Below are the code and all the weights of a small trained network. Each question names an input and a target symbol and asks about switching units off, where a switched-off unit gives its printed mean instead of its output.

import numpy as np


def w(rows, s, z=0):
    codes = np.array(rows[::2]) - 128.0
    scale = np.full(codes.shape[1], s)
    scale[-1] = z or s
    return codes * scale


def norm(h):
    return h / np.sqrt((h * h).mean(-1, keepdims=True) + 1e-5)


def f(y):
    return y / 2 * (1 + np.tanh(0.7978845608 * (y + 0.044715 * y**3)))


def softmax(a):
    e = np.exp(a - a.max(-1, keepdims=True))
    return e / e.sum(-1, keepdims=True)


def log_softmax(a):
    a = a - a.max(-1, keepdims=True)
    return a - np.log(np.exp(a).sum(-1, keepdims=True))


def net(x, mask):
    ids = ['αγδζηθλξτφψω'.index(c) for c in x.split()]
    T = len(ids)
    res = E[ids] + P[:T]
    r = norm(res)
    for j in range(2):
        rows = slice(3 * j, 3 * j + 3)
        q, k, v = (r @ M[0][rows].T for M in (Q, K, V))
        z = softmax(np.where(np.tri(T) > 0, q @ k.T / 3**0.5, -1e9)) @ v
        o = O[0][rows]
        res = res + np.where(mask[j], z, o[:, -1]) @ o[:, :-1]
    y = f(norm(res) @ A[0][:, :-1].T + A[0][:, -1])
    res = res + np.where(mask[2:10], y, B[0][:, -1]) @ B[0][:, :-1]
    return log_softmax(norm(res)[-1] @ U[:, :-1].T + U[:, -1])


Q, K, V, O, A, B = {}, {}, {}, {}, {}, {}
E = w([
[194,169,141,105,223,131,152,158,115],'α',
[134,145,168,88,132,148,104,248,220],'γ',
[220,191,148,136,122,119,169,145,229],'δ',
[137,163,143,113,172,163,106,121,208],'ζ',
[153,212,153,141,100,95,136,216,106],'η',
[144,241,175,59,145,122,128,123,134],'θ',
[136,84,206,151,96,187,154,117,111],'λ',
[110,211,134,134,67,149,66,130,189],'ξ',
[32,42,104,32,101,130,55,150,2],'τ',
[124,107,161,165,114,11,99,131,128],'φ',
[102,138,82,84,94,122,215,163,128],'ψ',
[201,174,89,158,157,189,83,160,148],'ω',
],0.021)
P = w([
[151,255,163,216,186,197,106,184,152],'0',
[180,212,153,171,156,186,99,191,156],'1',
[172,189,154,157,144,172,122,179,140],'2',
[172,171,143,143,126,163,102,162,138],'3',
[185,152,140,123,126,159,105,149,134],'4',
[186,125,129,132,106,136,122,156,132],'5',
[185,119,127,113,98,128,123,151,116],'6',
[192,103,113,99,87,138,110,125,119],'7',
[191,76,104,86,83,131,97,105,137],'8',
[200,63,95,72,54,122,106,113,113],'9',
[199,46,93,57,64,120,107,105,87],'10',
[201,62,104,81,61,128,104,98,103],'11',
],0.0094)
Q[0] = w([
[180,137,154,108,141,106,57,136,126],'H1',
[180,129,110,8,103,135,77,159,102],'H1',
[183,171,150,89,109,158,107,160,138],'H1',
[40,110,92,195,165,95,186,100,126],'H2',
[203,164,97,65,115,99,79,163,161],'H2',
[146,100,170,123,126,109,82,129,106],'H2',
],0.016)
K[0] = w([
[67,85,127,104,140,159,103,133,88],'H1',
[68,52,55,62,101,109,134,109,64],'H1',
[55,130,36,52,124,151,123,158,89],'H1',
[171,252,149,148,155,134,120,168,220],'H2',
[66,18,103,68,84,90,120,102,65],'H2',
[119,94,126,147,137,129,113,101,115],'H2',
],0.013)
V[0] = w([
[131,98,174,146,147,102,75,132,131],'H1',
[142,138,154,125,132,113,74,104,105],'H1',
[141,88,128,134,119,127,139,114,130],'H1',
[111,100,160,170,145,76,116,89,134],'H2',
[111,130,187,150,112,236,179,131,94],'H2',
[195,75,249,158,92,155,84,106,110],'H2',
],0.013)
O[0] = w([
[120,194,180,186,163,163,106,151,141,6],'H1',
[116,192,164,210,172,173,109,78,109,40],'H1',
[160,147,110,118,133,159,132,191,141,102],'H1',
[199,144,203,117,146,100,50,122,161,36],'H2',
[106,2,138,80,75,173,198,47,61,143],'H2',
[132,128,243,205,140,195,79,63,85,28],'H2',
],0.0088,0.013)
A[0] = w([
[184,90,172,95,134,67,62,121,128,2],'N1',
[144,120,151,120,143,76,87,107,154,31],'N2',
[98,76,75,81,128,59,163,126,146,117],'N3',
[183,111,131,135,180,101,138,100,118,109],'N4',
[148,163,175,145,142,141,77,125,135,85],'N5',
[105,144,123,131,176,119,93,97,79,162],'N6',
[121,109,122,111,183,147,120,82,190,89],'N7',
[159,108,162,138,159,5,43,124,145,66],'N8',
],0.015,0.005)
B[0] = w([
[125,144,178,160,143,120,42,86,126,140],'N1',
[171,157,140,158,142,117,83,151,140,135],'N2',
[147,109,47,95,64,118,139,189,119,252],'N3',
[136,97,151,127,137,116,117,154,128,127],'N4',
[108,86,95,110,106,106,154,115,119,152],'N5',
[142,119,112,68,142,122,91,144,152,135],'N6',
[71,98,107,164,176,63,146,125,136,128],'N7',
[202,184,155,97,151,90,2,134,189,155],'N8',
],0.017,0.02)
U = w([
[195,91,144,130,254,126,172,175,109,41],'α',
[50,108,199,124,104,206,132,218,238,24],'γ',
[199,141,148,177,123,132,229,80,241,59],'δ',
[17,112,102,195,194,84,140,95,184,158],'ζ',
[94,196,157,228,109,84,168,181,35,90],'η',
[109,234,128,40,158,145,171,44,146,21],'θ',
[154,40,197,168,89,157,157,50,102,193],'λ',
[24,175,92,185,8,165,81,53,196,4],'ξ',
[6,110,117,122,152,165,26,188,47,33],'τ',
[166,140,143,183,113,65,21,122,187,216],'φ',
[135,88,23,112,68,79,153,154,161,185],'ψ',
[165,152,21,210,170,249,104,95,122,50],'ω',
],0.0064,0.0038)

Each question gives the input, a string of symbols that net reads in full, and the target symbol t.
The units are the heads (3 rows each of Q, K, V and O) and the neurons (one row each of A and B). Each row of codes is followed by its name. A weight is (code - 128) times the scale printed after its matrix; where a second scale follows, it is the last column's (O, A, B and U).
mask holds one flag per unit, heads first, then neurons. A switched-off unit (its flag False) gives its mean, the last column of its rows in O or B, instead of its output. The means were averaged over made-up inputs and are rounded, as every weight is.
A unit's drop is (log p(t) with every unit on - log p(t) with that unit switched off) / (log p(t) with every unit on - log p(t) with every unit switched off).
The circuit of an input: a set's keep is (log p(t) with only the set's units on - log p(t) with every unit switched off) / (log p(t) with every unit on - log p(t) with every unit switched off). Starting from all 10 units, units are removed one at a time, each time the one whose removal leaves the highest keep (on an exact tie, the one counted first), for as long as the keep stays at least 0.8.
units of the circuit, in order: the units of the circuit, biggest drop first
most important unit: the unit with the biggest drop
k most important neurons: the k neurons with the biggest drops, biggest first
which heads matter: for each layer, one digit per head in row order, 1 if its drop is at least 0.15 and else 0, layers parted by /
drop of u: that unit's drop, to one decimal
input ψ ψ θ ψ λ φ ζ ζ ζ γ, target φ: units of the circuit, in order	H2
input ξ ψ ψ ψ ψ ψ η η φ ψ η τ, target τ: which heads matter	11
input τ θ ζ, target ζ: which heads matter	10
input ζ ξ η η γ, target γ: units of the circuit, in order	H1, H2, N3
input ψ φ ψ ψ λ, target λ: which heads matter	01
input δ ω η ξ, target ξ: which heads matter	11
input ψ γ ψ τ η ψ τ τ α, target α: units of the circuit, in order	H1, N3, H2, N8
input η η η δ ζ, target ζ: 2 most important neurons	N7, N3
input η τ ψ δ τ ψ τ ζ η ξ δ δ, target δ: units of the circuit, in order	H1, N3, H2, N8
input θ φ τ η ψ δ ξ ξ, target ξ: units of the circuit, in order	H1, N3, N8
input ζ γ ω δ η ψ η ψ η λ η θ, target λ: which heads matter	01
input η η ψ η α θ θ τ, target τ: units of the circuit, in order	H1, H2, N3
input ω φ ψ θ θ ψ τ ψ η γ, target γ: units of the circuit, in order	H1, N3, H2, N8
input ψ θ η ψ ψ ψ ζ ω τ ω, target ω: most important unit	H1
input τ ψ ω ψ ψ ζ ψ ψ ψ ψ φ δ, target δ: drop of H1	1.0
input φ ζ ζ, target φ: drop of H2	1.2
input ψ ζ δ θ η φ ξ, target φ: drop of H2	1.3
input ξ γ λ η ζ, target λ: drop of H2	1.1
